[[134 131 142 126 151 124 127 133]
 [115 133 147 129 122 124 124 130]
 [116 131 145 126 129 134 116 122]
 [123 130 135 136 134 136 122 128]]
:
[[127 133 134 131 142 126 151 124]
 [124 130 115 133 147 129 122 124]
 [116 122 116 131 145 126 129 134]
 [122 128 123 130 135 136 134 136]]

[[110 120 145 122 120 125 120 136 113]
 [125 122 135 122 130 133 128 135 129]
 [150 141 106 140 137 128 136 115 144]
 [123 120 139 118 127 130 122 135 126]
 [108 118 147 118 117 128 117 138 114]
 [118 125 137 122 122 118 120 128 117]
 [127 132 127 128 119 124 107 118 125]
 [148 142 106 140 134 127 132 114 143]
 [109 119 146 119 118 124 120 136 111]]
:
[[136 113 110 120 145 122 120 125 120]
 [135 129 125 122 135 122 130 133 128]
 [115 144 150 141 106 140 137 128 136]
 [135 126 123 120 139 118 127 130 122]
 [138 114 108 118 147 118 117 128 117]
 [128 117 118 125 137 122 122 118 120]
 [118 125 127 132 127 128 119 124 107]
 [114 143 148 142 106 140 134 127 132]
 [136 111 109 119 146 119 118 124 120]]

[[122 127 134 128 132 127 130]
 [150 141 119 139 114 119 133]
 [135 133 131 135 132 126 130]
 [137 132 131 138 135 134 127]
 [141 132 126 139 123 128 126]
 [128 126 129 129 129 130 121]
 [134 138 128 135 117 111 132]
 [114 126 127 114 128 123 125]
 [119 121 124 119 124 128 134]
 [143 130 125 141 126 133 126]]
:
[[127 130 122 127 134 128 132]
 [119 133 150 141 119 139 114]
 [126 130 135 133 131 135 132]
 [134 127 137 132 131 138 135]
 [128 126 141 132 126 139 123]
 [130 121 128 126 129 129 129]
 [111 132 134 138 128 135 117]
 [123 125 114 126 127 114 128]
 [128 134 119 121 124 119 124]
 [133 126 143 130 125 141 126]]

[[128 126 130 127 130 126 125 126 133 126 128 127 126 127 131 128]
 [130 126 130 129 131 127 129 123 129 128 127 125 127 125 132 127]
 [118 134 119 129 119 119 120 143 143 119 143 155 122 148 117 142]
 [128 125 130 127 131 125 124 125 133 126 128 127 126 127 132 128]
 [127 126 130 125 131 125 121 127 135 125 129 127 126 127 132 129]]
:
[[131 128 128 126 130 127 130 126 125 126 133 126 128 127 126 127]
 [132 127 130 126 130 129 131 127 129 123 129 128 127 125 127 125]
 [117 142 118 134 119 129 119 119 120 143 143 119 143 155 122 148]
 [132 128 128 125 130 127 131 125 124 125 133 126 128 127 126 127]
 [132 129 127 126 130 125 131 125 121 127 135 125 129 127 126 127]]

[[132 113 142]
 [147 118 155]
 [132 114 144]
 [152 118 153]]
:
[[113 142 132]
 [118 155 147]
 [114 144 132]
 [118 153 152]]

[[122 136 133 118]
 [105 126 106 113]
 [116 129 115 140]
 [135 147 140 109]
 [139 148 146 117]
 [143 116 107 109]
 [109 110 110 105]
 [126 131 129 133]]
:
[[133 118 122 136]
 [106 113 105 126]
 [115 140 116 129]
 [140 109 135 147]
 [146 117 139 148]
 [107 109 143 116]
 [110 105 109 110]
 [129 133 126 131]]
---
[[130 130 144 128 131 133 136 147 129]
 [137 107 125 106 106 112 114 138 136]
 [155 112 146 103 104 103 135 148 153]
 [120 144 116 146 144 143 127 107 120]
 [141 110 125 109 108 112 117 134 141]]
:
[[130 144 131 136 129]
 [137 125 106 114 136]
 [155 146 104 135 153]
 [120 116 144 127 120]
 [141 125 108 117 141]]

[[126 122 145 143 130 127 129 151]
 [125 109 140 137 121 126 127 140]
 [126 111 149 150 125 127 130 153]
 [122 101 142 136 117 124 126 144]
 [123 119 133 123 125 125 125 139]
 [122 109 136 126 120 124 125 141]
 [126 114 142 143 125 127 129 144]]
:
[[126 145 130 129]
 [125 140 121 127]
 [126 149 125 130]
 [122 142 117 126]
 [123 133 125 125]
 [122 136 120 125]
 [126 142 125 129]]

[[107 128 113 112 137 110 107 141 139 133 111]
 [107 142 144 112 144 136 118 120 146 127 146]
 [111 127 122 140 134 126 132 134 136 119 145]
 [108 115 117 114 129 149 114 139 115 127 134]
 [140 107 128 145 148 143 115 124 145 117 123]]
:
[[107 113 137 107 139 111]
 [107 144 144 118 146 146]
 [111 122 134 132 136 145]
 [108 117 129 114 115 134]
 [140 128 148 115 145 123]]

[[122 137 143 138 134 138 126 114 127 123 119]
 [126 125 118 131 128 131 115 144 136 128 143]
 [144 119 132 121 124 121 149 126 132 125 144]]
:
[[122 143 134 126 127 119]
 [126 118 128 115 136 143]
 [144 132 124 149 132 144]]

[[130 151 141 129 128 128]
 [128 132 153 138 128 128]
 [128 128 128 131 152 140]
 [142 129 128 128 130 150]
 [128 129 134 154 135 128]
 [152 140 128 128 128 131]
 [128 128 130 150 143 128]
 [129 128 128 129 148 145]
 [143 129 129 128 130 149]
 [128 129 147 146 130 128]]
:
[[130 141 128]
 [128 153 128]
 [128 128 152]
 [142 128 130]
 [128 134 135]
 [152 128 128]
 [128 130 143]
 [129 128 148]
 [143 129 130]
 [128 147 130]]

[[134 122 141 122 145 131 114 111]
 [133 126 130 139 135 121 127 118]
 [132 110 140 121 143 116 116 107]
 [147 118 141 130 140 147 152 101]]
:
[[134 141 145 114]
 [133 130 135 127]
 [132 140 143 116]
 [147 141 140 152]]

[[134 127 126 141 141 143 142 138 128 155 136 140 136]
 [141 130 128 126 125 141 135 140 150 128 133 130 132]
 [130 128 130 127 127 141 131 136 128 129 130 129 130]
 [126 129 130 132 134 138 129 128 128 134 135 139 129]
 [129 145 130 128 128 129 129 136 128 129 131 127 128]
 [132 128 130 128 144 129 129 144 128 131 128 134 127]
 [130 128 130 128 127 142 131 130 129 131 136 134 130]]
:
[[134 126 141 142 128 136 136]
 [141 128 125 135 150 133 132]
 [130 130 127 131 128 130 130]
 [126 130 134 129 128 135 129]
 [129 130 128 129 128 131 128]
 [132 130 144 129 128 128 127]
 [130 130 127 131 129 136 130]]
---
[[136 141 131 134 115]
 [124 144 134 151 119]]
:
[[141 131 134 115 136]
 [144 134 151 119 124]]

[[126 127 127 129 107 131 128 128 128]
 [126 127 126 129 126 133 128 129 124]
 [127 127 126 130 125 132 128 131 125]
 [127 127 123 129 127 131 129 132 124]
 [126 127 129 129 106 131 128 126 129]
 [126 128 129 129 104 130 128 125 130]
 [127 127 121 130 125 130 130 135 125]]
:
[[127 127 129 107 131 128 128 128 126]
 [127 126 129 126 133 128 129 124 126]
 [127 126 130 125 132 128 131 125 127]
 [127 123 129 127 131 129 132 124 127]
 [127 129 129 106 131 128 126 129 126]
 [128 129 129 104 130 128 125 130 126]
 [127 121 130 125 130 130 135 125 127]]

[[103 154 131 148 107]
 [152 114 113 127 148]]
:
[[154 131 148 107 103]
 [114 113 127 148 152]]

[[118 127 128 122 116 123 130 122 124 122 122 118 119 121 128]
 [145 137 132 132 137 141 123 127 136 143 130 147 142 145 122]
 [139 137 135 129 127 139 128 120 138 142 125 140 140 139 125]
 [103 118 123 135 128 111 136 146 115 105 140 109 108 106 124]]
:
[[127 128 122 116 123 130 122 124 122 122 118 119 121 128 118]
 [137 132 132 137 141 123 127 136 143 130 147 142 145 122 145]
 [137 135 129 127 139 128 120 138 142 125 140 140 139 125 139]
 [118 123 135 128 111 136 146 115 105 140 109 108 106 124 103]]

[[130 123 131 128 132 130 131]
 [128 125 128 128 130 131 129]
 [113 133 109 131 118 139 118]
 [135 133 137 126 129 117 131]
 [131 142 131 126 122 115 126]
 [135 135 137 126 128 117 130]
 [134 126 136 127 132 124 132]
 [124 101 124 132 140 152 133]
 [125 145 125 127 118 118 122]
 [135 127 137 127 132 122 132]
 [116 112 113 132 130 152 126]]
:
[[123 131 128 132 130 131 130]
 [125 128 128 130 131 129 128]
 [133 109 131 118 139 118 113]
 [133 137 126 129 117 131 135]
 [142 131 126 122 115 126 131]
 [135 137 126 128 117 130 135]
 [126 136 127 132 124 132 134]
 [101 124 132 140 152 133 124]
 [145 125 127 118 118 122 125]
 [127 137 127 132 122 132 135]
 [112 113 132 130 152 126 116]]

[[131 132 129 120 135 116 120 148 136 123 129]
 [137 131 126 121 139 118 127 143 136 119 128]
 [153 131 117 116 155 112 140 144 140 107 126]]
:
[[132 129 120 135 116 120 148 136 123 129 131]
 [131 126 121 139 118 127 143 136 119 128 137]
 [131 117 116 155 112 140 144 140 107 126 153]]

[[142 152 137 123 137 137 128 123 138 132 126 131]
 [122 120 129 133 124 138 134 131 124 117 118 131]
 [144 150 130 125 139 130 123 125 132 138 130 129]
 [118 120 143 128 113 127 133 127 147 113 125 117]
 [123 120 124 120 118 103 126 128 139 127 153 109]]
:
[[152 137 123 137 137 128 123 138 132 126 131 142]
 [120 129 133 124 138 134 131 124 117 118 131 122]
 [150 130 125 139 130 123 125 132 138 130 129 144]
 [120 143 128 113 127 133 127 147 113 125 117 118]
 [120 124 120 118 103 126 128 139 127 153 109 123]]

[[140 134 121 141 110 123 116 127 111 124 133 121]
 [112 118 139 115 132 125 129 141 127 140 123 127]
 [118 126 134 118 144 132 137 129 144 131 123 133]
 [125 107 127 115 121 130 135 134 115 132 134 133]
 [120 124 118 131 114 130 132 137 108 122 135 121]
 [140 133 122 140 112 123 117 126 113 125 133 122]
 [115 128 135 119 145 131 137 130 145 131 121 131]]
:
[[134 121 141 110 123 116 127 111 124 133 121 140]
 [118 139 115 132 125 129 141 127 140 123 127 112]
 [126 134 118 144 132 137 129 144 131 123 133 118]
 [107 127 115 121 130 135 134 115 132 134 133 125]
 [124 118 131 114 130 132 137 108 122 135 121 120]
 [133 122 140 112 123 117 126 113 125 133 122 140]
 [128 135 119 145 131 137 130 145 131 121 131 115]]
